[  1 -14  50 -24 -23   0 -28  60 -32  25   0 -50   7 -37 -16  -2   0  -1
 -15  15  28 -30  19 -10  14 -33  26  42 -24  19 -15 -17  14  -2 -35  10
 -14 -35  49 -48  28 -45  11]  5
[ 21  -1 -13  33 -24  11  40  12  11  28  17  21  -1  -7  -6   1   1  14
  22 -28  13  32  -3 -17  13  33 -36  -8  -6   8   9  35  46 -23  22   5
  43 -37   0 -34   9   6 -20]  4
[ 29 -21  10  37  -7   2  28  94  25  66  -9 -17  30 -40 -27 -35  -2  63
  13  11 -24 -13  35 -15   5  -7 -14 -25  35   9  36 -12 -38  12  37  -6
  56   1 -18 -56 -13   8 -54]  5
[ 15  21  -8  47  18 -23 -11 -15 -67  47  27  -2 -48  38 -16  29  18  55
  30  29 -29 -63  10 -16  22  16  -9  45  -6 -13  -4 -67 -86 -69   3  31
  69  42  19 -42  -3 -23 -60]  0
[ 20   8  22  40   5 -12  13 -38 -26  79  99  12   6  20 -67  16 -10  -2
   6  28   0   3  37 -13  19  21 -75  32 -25 -16   5 -26  12  26  28   1
 102  -5  73 -22  16   4 -38]  2
[  4 -39  17  14   1 -37  39  19 -43  33  37 -23 -36   1 -40  -6 -25  63
  -4   4 -10  -8 -13 -28  14  -1 -22  -4 -17 -46 -30  23   9 -34 -44   5
  37  -6 -12 -95  -1 -29  15]  1
[ 23 -42  18  23 -20  -3 -27  96  63  13 -62 -24  20 -45  49 -36 -10  65
 -21  38  -7  -9  21 -81  22 -24   8   4  -5  19   3  16  -5 -69 -49  33
  -8 -50  -4  11  26 -13 -56]  5
[-30  14 -16 -23 -25   5  15  47 -56  -3 -10 -51 -13   5  -7  38  -6 -11
 -28  59  27 -17  71 -44   5 -12 -54  49 -25 -21  49 -68 -51 -27 -45  46
   0  -9   6 -57 -27 -61 -20]  5
[-10  45  -3  -4 -24  23  -1  23  11  12   1   3  38   3  57   2   3 -44
  -9  61   7  -9  30   1   7 -26 -38 -22 -71  51  45  10 -31 -13 -21 -23
   9 -18 -51   5  61 -24  41]  6
[ 17  -7 -63   1 -16  -4   0 -60   5 -20   5 -12 -24  42 -58  54   0 -17
 -67 -16 -51 -11   7  -2  -5 -11 -36 -23  22 -71   6 -51 -50 -44 -13  45
  56  13  19 -42  20 -37 -83]  3
[-16 -17  54 -20  -2   3  18  17 -14  30 -33 -20  34 -11  81 -19  17  12
  24  28  -8 -41  53 -49  18  19 -33  49 -91  86  -6 -15 -34  19 -11 -18
 -20  -7 -12  40 -11 -28  54]  6
[ 10  -7 -23   8 -28  -2 -30  14 -12 -50  32 -12 -37  68  -8  45 -13  27
 -31  51  50   6  21  -4  -7 -41  36  30  50 -54  17 -20  26 -19 -30  31
  36 -33  65  -7  56  -5 -45]  7
[  5 -74  28  34  18 -13   5  77 -30 -11  28 -57 -50 -22  39 -40 -40  40
 -51  82 -18 -20  13 -18  37 -53 -76  61 -16  -5 -19  -6 -12 -31 -64  15
   3 -13  -1  35  29 -37 -13]  6
[ 40  49  27   1  -8 -35 -36  17 -12  60  34  -6  -5  63   1  11 -20 -22
  -9  60 -36   1  17   1  -9  17   3  28  19 -26  15 -16 -45 -63  12 -13
  29 -46 -51  28  40 -33   0]  4
[-13 -10 -44 -17  13 -22 -22 -13 -59 -38  -6 -39 -30  42   4  14  30  -6
 -18  48  24 -13 -14  35   8 -54  49  30  90 -63  -6 -48 -84 -12  -2  32
 -14  37   4  14  22 -33  -9]  3
[  5  18 -69   3 -14   1 -27 -95  45 -19 -10  10  21  13 -20  29  13 -48
 -57  12 -59  10  42 -14   7  26 -24  -8  22 -59   0 -32 -42 -52  52  25
  59   3  33  34  11 -13 -44]  3
[-26 -30  26  10  31 -34 -12 -29 -56  18  40 -10   9   7   8 -25  24  57
  36  44 -25   2  19  -4  13  22   1  89  30   1  -9  -8 -50  24  45 -36
  31 -19  18  40  17  12  31]  4
[ 17 -12  21   9  20 -54  30  20  13 -15 -14   9   0  10   3   4 -15  51
  25 -18  29   2 -19 -27 -14   3 -42  -8 -25   9   7 -23 -16 -50 -17  14
  33  -1 -11  12  37  32 -25]  3
[ 21  17  22   1 -11  -7  -2  17 -57  33  24  -8  -4 -26 -13   6 -10  18
   1  -2  31 -15  28 -37  29 -36 -50   7 -39  37  36 -67 -15 -45 -36  15
  26  -7   7   6  41  13  23]  6
[ 12 114 -12  -4  -5   3 -34 -22 -39  79  18 -43  -9  71 -45  26  42 -45
 -31  56 -85 -15   0  42  14  19  14  26  15 -30  18 -64 -92 -40  34   4
  35  13 -37 -33  -8 -67 -46]  2
[ 25  44   8  -4  -5  -1 -13   3 -55  58  34  16  42  38   0  11  60  -2
   2  57  54 -18  21  -9   0 -10 -25  54  -3  43   4 -51 -17  30  40  -1
  65  -5  27 -16  53   0 -15]  6
[-33  -7  32 -29  15 -49   3   6 -55  45   4 -20  15  28  21 -11  26  58
  18  47  39  27   1 -36  73 -17 -41  46  -2   5   2 -80 -36  30  -6  -6
  24  20   5  22  13  -8  18]  5
[ 17  29  21 -14 -13  15  -9  -9 -12  34 -11 -32  36  10  18  37  17   4
 -24  44  -5  19  54 -18   0   5 -52  41  -3  18  58 -31 -26 -31  -8   0
  13 -46 -45  33  12 -57  28]  3
[  2 -33  28  18 -23   7  28  23  12  14  -4  15 -21 -25  37   2 -27  33
  31  40 -20  13  28   8  42 -15  -6 -33 -35  49  40  25  48  15 -32 -10
  10  15  12  -3   8 -13  23]  7
[-13  33 -46   1  -8  13   2 -31 -18 -34  22 -43  -4  28   0  10  10 -17
 -32  10  12  -8  24 -48  35  28 -59  25  62 -61 -51 -18 -48 -49  12  61
  20  36   8  37  27 -14 -35]  3
[ 48  24  22  11 -30  10 -31  18 -52  49  50  -4 -23  58  -9  35  17   0
  16 -13  58 -10  21  13  24   5 -15  49  61  25 -15 -49  -9 -48  29  32
  12  20  26  52  49   0   6]  2
[ 45 -44  69  48  -9  18  21  41  -7 -10  19 -14 -14 -10  32 -29 -41  44
  -2  28 -20  -6  24  49  12 -36 -41  -2 -45  60  10  86   7   3 -39 -14
 -18   9 -28  66   0  -1  69]  2
[  8  56  10 -11  19  23  15   6 -32  38   5 -32  36  34  43 -11  25  41
   2  36  40 -10  50 -23  16  31 -90  84  -2  23   1 -37 -71 -58   6  17
 -17  -9 -49  40   4 -43  -2]  0
[  3  25  57   2   4  14  34 -56  53  47   8  26  17 -10 -24   2 -17  26
  38 -23 -19  33  63 -36   7  56 -78   4 -88  56   8 -15  17 -13 -36 -17
   3 -10  22  42 -25  19 -26]  0
[-23 -28   4 -22   0   2 -37  67 -56 -10  32 -29 -10  -2  -9 -46 -19  -3
 -17  35 -19   9  -3   7 -23 -34 -40  36 -36  15  -5 -34  32   3  -1 -15
 -35 -35 -23 -60  34 -45   0]  7
[ 14  45 -16 -66 -12  -4  -2 -68  21  24 -20 -48  21  24 -13  12  54 -16
 -33  14 -45 -34  43  -3  37  36   2  17   9  27  11 -83 -46 -65  -4  26
   9  -7 -19 -16  34 -42 -54]  4
[ -9  62   8 -40 -36  -5  -5  32 -49   2  22 -33 -16  -4 -43   0 -17  -9
  29 -31  14  47   1  15  30   3 -40  41 -90  26   2  -9  25 -11 -12   3
  -4 -73  20 -78   3 -53  -4]  4
[ -7  12 -22   6   9  12  32 -28  30 -30   2  -2  31 -18  15   4  25 -47
 -20  46  12  27  46  27  21  -6 -65  18  -3 -10  10 -13 -50  12  14  -5
   9 -17  26  20  27 -12 -34]  3
[  1  47 -38   1 -17   0   5 -66  12 -15  11  17  17  31 -26  26  28   6
   8  13   8  14  20  55  24  12  19  20  51 -22  -3  25 -67   4  53   9
  48  36  65  40  32  12 -14]  3
[ 37 -46  -6  65  29 -12 -50  53  10  77 -43 -23  18 -63  43 -31  28 104
 -24  51 -69 -81 -10 -33  19 -71  56 -16  61   0  41 -52 -86 -54  -5  19
  62  32 -38 -26   7   6 -43]  6
[  4  34  13  13  10 -24  -6   1 -34 -12  -6   0   8  21  13  41  18 -37
  -3  31  -3   4 -14 -20 -29  17   9  -3  33 -39 -11  -6  -6  -7  15  -3
  40  -2 -19  -5  26 -14  15]  3
[  8  39  20  -1 -12 -15  36  24  10 -11  26 -15  -5  -8 -14   8 -13 -11
   7  40  33  -5  51  26  18  18 -63  28 -52  24  26 -17 -32 -76   4  -3
  30 -14   1   3  26  -2   9]  5
[-42  -9 -27 -19  25   3 -31 -58   4   5   1 -61 -11   3 -14  -3  28 -18
 -28  65 -97  17  22   5   3  -2   0   7  24 -26  18 -43 -29   4  26 -11
  27 -22  -9   9   1 -67 -25]  2
[ 15  54  25 -36 -34  -8 -51 -10 -30  41   2  -5  19  32   8  57  29 -30
 -20   2 -11 -14  43  20  19   0 -13  20 -29  27 -22 -60 -26 -22  -2  -6
  -3 -21 -19 -15  13 -41  31]  1
[  2  48 -32  -3 -18   4 -12 -46 -43 -22  18   1  -9  34  -3  19  18 -46
 -11  46 -66 -26  38  -3  19   5 -22  -9 -66   4  10   3  -3  27  41  10
  56 -37   5  -3 -10 -50 -27]  7
[ 17  64   4  13 -11  32 -14  -5   5  31  17 -44  38  34 -15  14  36 -13
 -40  26 -43 -16  44  21  -1  17 -29  24   7   8   6 -44 -49 -30  11   8
   3   6 -39   7 -15   0 -22]  2
[ 31   6  79   1   5 -16 -33 111  36  76 -10 -45  37 -20 -15 -16  -1  37
  -2  17  10 -14  10 -40 -47   1  -1  37 -26  37   5 -54  18 -58 -16 -11
   1 -84 -35 -39  15 -12 -43]  5
[-14 -13 -16 -31 -14 -23 -24  23   5  22  40  22   9  30  16 -21  -3   2
  12  42  16  69 -15  21  37 -40 -49 -11  -1   2   5 -15  46  37  23 -15
  17 -19 -12 -16  58 -27 -15]  7
[ -9 -20  -8  -1   3  10  18 -34   8  18  -5  -5  28  26  51  -4  25   4
 -22  67 -18  21  64 -24   8  20 -41  29  60  -1  18   4 -39  14  27  -3
   9 -18 -18  82  27 -11  11]  4
[  7  64 -14 -16   4 -16 -41   1   7   5 -36   6  40  14  48  -6  34 -24
  -4   5  14  11  22  -1  11  -2 -28  14 -13  -2 -17 -50 -58 -60  43   8
  -6 -10 -33  37  14  -4   3]  0
[  6  65 -13   6   9  17  11 -68  41  18 -33   0  63  -2  66  62  70 -21
  15  62 -76 -52  75  26   0  57  38 -25  19  24 -25  11 -83 -14  53 -31
  32 -23 -36  10 -17 -40  18]  1
[ 33   1 -11  -4   8  -4 -16 -57  38  34  14   0  22  21  11  35  -7 -53
 -49  30 -40   3  52 -28   5  -7 -20 -85  26 -34 -47 -89  -4 -54 -36  -6
  -9 -32 -34  29  22  -8 -11]  1
[ -9   8 -32  36 -21  32  32 -28   4 -24   9   2 -46  50  10  32 -30 -43
 -29  59  -8  -4  60 -60  -3  61 -63  19 -29 -25 -17  14   2 -48   4  35
  36 -17  50  57 -12 -38 -45]  5
[-23  13 -51 -24  24   5 -17 -45  10  -2  30 -51 -30  76 -16  36  14 -34
 -78  63  14 -13  45 -14 -56  21 -31  42 102 -86 -24 -57 -36 -62  21  30
  21 -36 -16  40  36 -47 -54]  1
[ 32  -3 -27  -7   0  -7 -31   2 -25 -26  -4  -2 -45  43 -13  11 -11 -13
 -23 -11  14 -23  42 -47 -40 -16  -8 -11  67 -36   5 -93 -24 -67  24  54
  -3   0  -2  55  14  17 -55]  7
[ 12 -56  34  28 -36 -10  19  41 -14  -3  10 -27 -45   7   9  12 -61 -13
 -18  24  14  -8  46 -39   6 -29 -51  -8 -47 -14  32  27  14 -15 -54  29
  19  -6   1  37  16 -21  39]  3
[ 12  71  -4   9 -17  -3  -7 -21 -35   1  58   3  11  41   9  19   3 -20
  -4  39   3 -14  41  21  54  10 -65  21 -46  -3   5 -31 -15  13  53  -4
  78   9  16 -17  17 -15  -3]  7
[-25  -1  35 -47  -1  -8 -36  29 -23 -15  19  24   5  20  -3   5 -14 -47
  30  -2  30  60  14  -8 -53  -4 -31  10  15  11 -41  -2  58  50 -22 -10
 -64  -1 -21  36   7  -1  19]  0
[  10   87   -2    8   14  -42   15  -25   12   51   -2    2   39   22
   23   24   35  -24   -9   63  -83  -19   27   -4   42   49  -45   14
  -14  -19   31  -30 -101  -58   27    4   54   21  -59   16  -13  -13
  -28]  2
[-15 -22 -17   2  29  -5  30  -7   7  25  -4 -35   5  -2 -21  -9  -9  52
   4  -5   6  -5 -12 -33 -12  14   1  -3  62 -46  15 -30 -31 -18   3  10
  38  22   4 -37  20 -20 -31]  3
[ 27 -59  54  -9 -28  -8 -46  54  30  35   3  15  36  35  52 -19 -43 -24
 -42  34  15  26  44 -38 -22 -51 -75  -7 -48  25  36   7  35  34 -39   0
 -24 -18 -51  69  26  -8  38]  2
[ -3  71   3  45   0  26  58 -30  10  66  34 -44  -5  39 -26  13  -9  -8
  -7   5  -4 -48  44 -42  -2  74 -60  19 -48 -18 -11   5 -25 -41  26  46
  62   9  31  12 -35  -3 -38]  2
[  7  71  42   3 -29  39  -9  30  -4  39 -40 -27  14 -40  20  28  20  30
   8 -37   7 -41  37  -9  31  14  14   8 -25  65 -15   7 -25 -35 -37  16
 -27 -13  10  -8   7 -11  14]  1
[-10  63  -9  17  -5   0 -71  48 -33  44 -33 -40  61   2  25  16  16  11
 -49  52 -44 -26  37 -48   1 -22 -14  13  13 -31 -11 -68 -77   1  36  23
  38 -14  -9  -2 -18 -20 -15]  5
[   8   45    5  -16    8   42   26 -111   21  -52  -21   34  -27   12
    6   31    7  -68   22  -14  -24   30   75  -45   -8   63  -72  -25
  -37   11  -31  -22  -14  -16  -16   17  -24   21   12   58  -50  -24
  -45]  0
[ 16 -48  55  12  -5 -23  20  38   0  28 -14 -17 -20  -6  30  10 -53  29
  -7  14  12   1   8 -21  51 -47 -28 -23 -21  12  19 -16  10  27 -87  16
   1  17  27  43  30 -13   1]  3
[  1 100 -10 -14 -35  16 -30 -24 -25  17  20  -1  -3  19 -46  24  43 -25
  48   3  14  23  35  50  37  -2  -1  16 -53  48 -63 -47 -14  -7  11  25
  -6   2  82 -34   4  -8 -48]  0
[-31  42  13 -28  -5 -36  18  -6 -72 -13  23  -4 -31 -16 -14  34   5 -19
   7  15 -76  45  -5  51  64  25 -73  55 -29  15 -18   2  -8  23  -6 -10
  12 -10  18 -16   5 -50  -3]  4
[ -1 -58  34  -2   4 -10  -4  71 -14  30  -1  22  -7 -19  46  12 -33 -21
  32 -13  29   6  17 -57 -53 -22 -52 -13   7  20 -34 -14  31  44   1  12
 -13 -10   0  31  -1 -12  10]  6
[ 20 -77  17   9 -23  -3 -16  29  34  29 -22  16 -15  20  76  11 -62 -29
 -40  46  -4   8  64 -56  -4 -31 -60 -59 -27 -12   9  -2  37   5 -47   8
  -8  -2 -58  36 -18 -41  37]  1
[ 26  42 -18 -12 -13  18  -7 -41  -4   8 -34   7  28  17  38  13  59 -24
 -37  37 -21 -25  47 -33  14  22  14   2  52   1  15 -40 -37 -64  25  25
  -7   2 -26  44  27  -4  -7]  7
[  3  65 -31 -26 -27  42 -26 -48 -12   1  19 -27  21  13 -27  15  44 -19
 -18 -25   0   6  37 -25  25  28 -72  13 -24   6  -5 -48  -3 -55  17  24
  31  -2 -37 -53  10 -45 -26]  0
[ -43   23  -28  -67    1   -9   19  -48    3   17   18  -35  -26   30
  -64   43  -11  -42  -22   12   12   34   40  -26    2   15  -79    1
  -13  -37   24 -110    3    4   -9   29   37   -7   33  -35  -14  -61
  -74]  5
[-19  47 -15  -4 -14   2 -26 -10 -26  -7  42 -14  28  30  -3  14  15  -1
 -11  59 -31   3  44 -31  25  21 -69  23  10 -16 -35 -37 -70 -44   0  13
  10  22 -37  13  11  -6  -8]  5
[  9  33  -2 -20 -10  -4 -29 -27 -12  24  18 -25 -13  12  -9   6  26 -12
  13 -40  45 -10  19 -21  67  15 -33  63 -49  -9 -33 -84 -14 -52  11  25
  25 -14  44 -41  -1 -42 -52]  0
[ -23   19   28  -24  -41    1   14   11   28   11    1    3    5   -5
   -7   -8  -28   -6   18  -11  -12   16   24   -8   39   11  -68  -22
 -100   48  -15   32   -2   10  -18    1    8   14   16   -6   14  -19
    5]  5
[ 28  45 -25  23 -11  32 -18 -53  39 -24 -33 -48  12 -44 -15  29  12   4
 -50  16  20 -10  62 -23  22 -14 -20  10 -21 -18   6 -63 -15 -82 -13  65
  44 -18  81 -11  -6 -10 -55]  3
[ -6  37   2 -47 -19  -1 -31 -26 -20  13   0 -45  40  21   7  41  20 -14
 -36  17  32 -10  52 -48  19  12 -19  31  11  -2 -32 -84 -21 -68  -4  26
   1 -42  33  37  53 -28  23]  5
[ 18  29  21  13   8 -10 -10  35  -1  59  19 -10  26  18  29  38 -16 -19
   9  68   4 -10   3  29 -16 -19  63 -28  33   7  25 -42  11 -16 -39 -28
  -1 -43 -15 -13  53 -10  14]  4
[ 20   9 -13   7  33 -25  23 -51  31  -2 -30 -17  47   1  15  21  17 -34
 -55  35 -43 -44  13 -21 -61  15 -10 -48  14 -40 -21  -8 -29 -48  23  20
  41 -11 -32  26  18  -5   0]  3
[ 41  12  22 -18  12  10 -15 -17   9  60  15  -7  24  -2 -18  -4  16  11
  18 -29  45  -9  50  27   1 -41 -47 -28   6  51   0 -98 -27 -12  14  11
   0   4   0  31  33  12 -20]  0
